Below are the code and all the weights of a small trained network. Each question names an input and a class and asks about switching units off, where a switched-off unit gives its printed mean instead of its output.

import numpy as np


def w(rows, s, z=0):
    codes = np.array(rows[::2]) - 128.0
    scale = np.full(codes.shape[1], s)
    scale[-1] = z or s
    return codes * scale


def f(y):
    return np.maximum(y, 0)


def log_softmax(a):
    a = a - a.max(-1, keepdims=True)
    return a - np.log(np.exp(a).sum(-1, keepdims=True))


def net(x, mask):
    res = np.array(x, float).reshape(1, 4) / 4 @ E
    y = f(res @ A[0][:, :-1].T + A[0][:, -1])
    res = res + np.where(mask, y, B[0][:, -1]) @ B[0][:, :-1]
    return log_softmax(res[-1] @ U[:, :-1].T + U[:, -1])


A, B = {}, {}
E = w([
[138,78,87,246,126,139],'x0',
[73,135,123,71,57,158],'x1',
[182,108,215,124,153,225],'x2',
[176,35,153,123,57,52],'x3',
],0.013)
A[0] = w([
[75,79,34,164,108,94,51],'N1',
[56,234,105,68,132,102,135],'N2',
[159,144,195,95,165,176,39],'N3',
[207,42,108,177,63,124,89],'N4',
[105,96,97,153,103,38,68],'N5',
[59,133,94,171,107,225,160],'N6',
[136,60,126,250,83,45,254],'N7',
[121,166,120,255,169,150,158],'N8',
[183,146,142,199,246,160,91],'N9',
[183,109,49,237,228,131,101],'N10',
],0.012,0.0037)
B[0] = w([
[114,150,159,174,113,145,205],'N1',
[100,174,72,185,170,115,225],'N2',
[121,137,214,164,86,137,183],'N3',
[70,179,137,195,154,82,204],'N4',
[147,92,165,127,70,153,202],'N5',
[101,101,59,11,93,134,187],'N6',
[67,157,70,162,54,198,250],'N7',
[88,143,134,112,44,157,204],'N8',
[111,200,149,208,170,70,211],'N9',
[70,164,159,186,67,226,222],'N10',
],0.012,0.018)
U = w([
[180,54,161,21,33,162,179],'0',
[108,167,131,219,106,170,151],'1',
[124,139,2,109,159,78,117],'2',
[225,124,237,184,191,123,3],'3',
],0.01,0.0019)

Each question gives the input, the list of numbers given to net, and the class t.
The units are the neurons (one row each of A and B). Each row of codes is followed by its name. A weight is (code - 128) times the scale printed after its matrix; where a second scale follows, it is the last column's (A, B and U).
mask holds one flag per neuron, in row order. A switched-off neuron (its flag False) gives its mean, the last column of its row in B, instead of its output. The means were averaged over made-up inputs and are rounded, as every weight is.
A unit's drop is (log p(t) with every unit on - log p(t) with that unit switched off) / (log p(t) with every unit on - log p(t) with every unit switched off).
The circuit of an input: a set's keep is (log p(t) with only the set's units on - log p(t) with every unit switched off) / (log p(t) with every unit on - log p(t) with every unit switched off). Starting from all 10 units, units are removed one at a time, each time the one whose removal leaves the highest keep (on an exact tie, the one counted first), for as long as the keep stays at least 0.8.
circuit, biggest first: the units of the circuit, biggest drop first
most important unit: the unit with the biggest drop
top k neurons: the k neurons with the biggest drops, biggest first
drop of u: that unit's drop, to one decimal
input [-6,-6,-7,1], class 2: circuit, biggest first : [N10 N3]
input [-4,7,8,-5], class 0: most important unit : N6
input [-7,-1,-2,5], class 0: circuit, biggest first : [N9 N4]
input [-2,6,8,6], class 3: top 2 neurons : [N7 N6]
input [-8,-7,3,-6], class 3: circuit, biggest first : [N7 N10]
input [-2,4,6,4], class 3: top 3 neurons : [N7 N6 N8]
input [-6,5,-6,2], class 2: top 2 neurons : [N10 N2]
input [-4,-4,2,-3], class 3: top 2 neurons : [N7 N10]
input [-4,1,2,1], class 3: top 2 neurons : [N7 N6]
input [-6,-2,-3,2], class 2: drop of N10 : 0.2
input [3,8,2,-5], class 0: drop of N2 : -0.1
input [-6,-8,0,5], class 3: drop of N10 : 0.3
